Below are the code and all the weights of a small trained network. Each question names an input and a target symbol and asks about switching units off, where a switched-off unit gives its printed mean instead of its output.

import numpy as np


def w(rows, s, z=0):
    codes = np.array(rows[::2]) - 128.0
    scale = np.full(codes.shape[1], s)
    scale[-1] = z or s
    return codes * scale


def f(y):
    return y / 2 * (1 + np.tanh(0.7978845608 * (y + 0.044715 * y**3)))


def softmax(a):
    e = np.exp(a - a.max(-1, keepdims=True))
    return e / e.sum(-1, keepdims=True)


def log_softmax(a):
    a = a - a.max(-1, keepdims=True)
    return a - np.log(np.exp(a).sum(-1, keepdims=True))


def net(x, mask):
    ids = ['αγδηθπσψ'.index(c) for c in x.split()]
    T = len(ids)
    res = E[ids] + P[:T]
    r = res
    for j in range(3):
        rows = slice(3 * j, 3 * j + 3)
        q, k, v = (r @ M[0][rows].T for M in (Q, K, V))
        z = softmax(np.where(np.tri(T) > 0, q @ k.T / 3**0.5, -1e9)) @ v
        o = O[0][rows]
        res = res + np.where(mask[j], z, o[:, -1]) @ o[:, :-1]
    y = f(res @ A[0][:, :-1].T + A[0][:, -1])
    res = res + np.where(mask[3:19], y, B[0][:, -1]) @ B[0][:, :-1]
    return log_softmax(res[-1] @ U[:, :-1].T + U[:, -1])


Q, K, V, O, A, B = {}, {}, {}, {}, {}, {}
E = w([
[246,12,101,62],'α',
[127,164,173,210],'γ',
[195,91,115,176],'δ',
[80,31,136,196],'η',
[16,32,221,17],'θ',
[158,170,253,188],'π',
[199,163,212,145],'σ',
[61,128,131,115],'ψ',
],0.016)
P = w([
[95,161,2,71],'0',
[113,115,226,156],'1',
[106,101,213,153],'2',
[98,89,205,155],'3',
[100,91,198,157],'4',
[104,95,207,155],'5',
[102,91,193,153],'6',
[101,87,192,152],'7',
[102,89,186,147],'8',
[110,87,189,145],'9',
],0.01)
Q[0] = w([
[241,82,49,105],'head 0',
[114,243,253,6],'head 0',
[249,82,187,107],'head 0',
[87,85,166,124],'head 1',
[151,122,82,131],'head 1',
[116,45,189,172],'head 1',
[57,179,102,53],'head 2',
[89,93,199,67],'head 2',
[11,70,100,59],'head 2',
],0.013)
K[0] = w([
[250,107,63,145],'head 0',
[135,163,179,15],'head 0',
[212,104,185,139],'head 0',
[154,177,97,79],'head 1',
[140,75,124,146],'head 1',
[157,181,9,144],'head 1',
[128,106,249,111],'head 2',
[46,138,132,55],'head 2',
[86,96,167,72],'head 2',
],0.016)
V[0] = w([
[56,73,148,83],'head 0',
[192,58,181,101],'head 0',
[144,127,129,125],'head 0',
[151,108,13,62],'head 1',
[68,120,231,168],'head 1',
[19,57,84,91],'head 1',
[110,73,206,13],'head 2',
[152,73,136,254],'head 2',
[16,208,140,217],'head 2',
],0.0091)
O[0] = w([
[213,188,121,112,254],'head 0',
[37,181,63,133,251],'head 0',
[131,113,111,146,122],'head 0',
[200,68,104,125,203],'head 1',
[60,255,163,110,65],'head 1',
[251,236,31,116,168],'head 1',
[110,141,191,43,196],'head 2',
[116,171,113,194,109],'head 2',
[123,105,48,90,143],'head 2',
],0.0095,0.0072)
A[0] = w([
[12,199,77,147,97],'neuron 0',
[113,200,87,115,76],'neuron 1',
[29,1,172,124,88],'neuron 2',
[190,158,56,78,42],'neuron 3',
[151,196,154,95,2],'neuron 4',
[117,113,195,110,52],'neuron 5',
[110,188,4,217,102],'neuron 6',
[102,49,184,142,208],'neuron 7',
[52,112,99,129,117],'neuron 8',
[193,85,122,138,90],'neuron 9',
[148,132,103,218,76],'neuron 10',
[122,153,203,230,48],'neuron 11',
[21,112,74,220,93],'neuron 12',
[181,85,108,140,110],'neuron 13',
[128,167,184,173,92],'neuron 14',
[82,111,227,79,169],'neuron 15',
],0.0098,0.013)
B[0] = w([
[214,107,202,132,164],'neuron 0',
[131,122,196,2,146],'neuron 1',
[183,135,55,175,216],'neuron 2',
[142,106,162,177,186],'neuron 3',
[132,18,121,147,151],'neuron 4',
[222,5,151,69,150],'neuron 5',
[69,171,142,134,209],'neuron 6',
[56,100,109,131,249],'neuron 7',
[171,115,223,128,148],'neuron 8',
[96,173,189,102,186],'neuron 9',
[108,124,90,24,173],'neuron 10',
[143,122,53,30,164],'neuron 11',
[83,139,193,114,183],'neuron 12',
[118,140,144,101,191],'neuron 13',
[223,88,138,132,149],'neuron 14',
[129,163,131,189,248],'neuron 15',
],0.0093,0.013)
U = w([
[136,16,197,116,2],'α',
[2,133,174,120,176],'γ',
[57,48,40,31,155],'δ',
[93,195,124,105,158],'η',
[76,136,210,82,60],'θ',
[138,148,220,221,138],'π',
[152,61,116,234,158],'σ',
[235,112,105,208,129],'ψ',
],0.0085,0.0083)

Each question gives the input, a string of symbols that net reads in full, and the target symbol t.
The units are the heads (3 rows each of Q, K, V and O) and the neurons (one row each of A and B). Each row of codes is followed by its name. A weight is (code - 128) times the scale printed after its matrix; where a second scale follows, it is the last column's (O, A, B and U).
mask holds one flag per unit, heads first, then neurons. A switched-off unit (its flag False) gives its mean, the last column of its rows in O or B, instead of its output. The means were averaged over made-up inputs and are rounded, as every weight is.
A unit's drop is (log p(t) with every unit on - log p(t) with that unit switched off) / (log p(t) with every unit on - log p(t) with every unit switched off).
The circuit of an input: a set's keep is (log p(t) with only the set's units on - log p(t) with every unit switched off) / (log p(t) with every unit on - log p(t) with every unit switched off). Starting from the 12 units with the biggest drops (on a tie, the unit counted first), units are removed one at a time, each time the one whose removal leaves the highest keep (on an exact tie, the one counted first), for as long as the keep stays at least 0.8.
circuit, biggest first: the units of the circuit, biggest drop first
unit that matters most: the unit with the biggest drop
top k neurons: the k neurons with the biggest drops, biggest first
heads that matter: for each layer, one digit per head in row order, 1 if its drop is at least 0.15 and else 0, layers parted by /
input π ψ δ δ γ θ, target α: unit that matters most : neuron 5
input γ δ π δ α π, target γ: heads that matter : 101
input γ η δ η η, target γ: circuit, biggest first : [neuron 12; head 1]
input η γ π α, target η: circuit, biggest first : [head 1; head 0; neuron 6; head 2]
input θ σ ψ ψ σ σ θ, target θ: top 3 neurons : [neuron 1; neuron 15; neuron 2]
input δ ψ δ δ α σ ψ, target δ: circuit, biggest first : [head 1; head 2]
input θ γ θ γ η η, target θ: heads that matter : 011
input δ δ η γ α α ψ, target δ: circuit, biggest first : [head 1; neuron 15]
input ψ π δ α γ γ θ, target α: circuit, biggest first : [head 2; neuron 5]
input σ δ δ δ δ π π γ, target σ: circuit, biggest first : [head 1; neuron 2; head 0]
input η η ψ, target η: top 3 neurons : [neuron 2; neuron 1; neuron 0]
input δ θ δ δ θ α, target δ: heads that matter : 110
input δ δ σ γ α α σ θ δ γ, target η: circuit, biggest first : [head 0; head 2; neuron 10; neuron 6]
input γ π γ η δ, target γ: unit that matters most : head 2
input θ δ ψ ψ α σ π η π, target ψ: heads that matter : 100
input η σ δ π η ψ, target η: heads that matter : 010
input π η ψ, target π: heads that matter : 010
input π α γ δ ψ γ ψ η σ δ, target π: heads that matter : 110
input θ η δ ψ δ, target γ: heads that matter : 101
input δ σ η π δ δ ψ π π γ, target δ: top 3 neurons : [neuron 10; neuron 11; neuron 15]
input θ ψ σ δ γ σ α η ψ, target θ: circuit, biggest first : [head 2]
input σ η γ α, target σ: circuit, biggest first : [head 1; neuron 2; neuron 10; head 2]
input π θ α ψ θ δ π γ ψ δ, target π: top 4 neurons : [neuron 0; neuron 8; neuron 14; neuron 1]
input θ θ δ σ α σ ψ, target θ: top 2 neurons : [neuron 1; neuron 2]
input θ δ γ η θ α δ θ π, target ψ: top 2 neurons : [neuron 14; neuron 11]
input γ α π σ η σ α, target γ: top 2 neurons : [neuron 6; neuron 12]
input δ η σ γ π α π, target δ: top 2 neurons : [neuron 11; neuron 10]
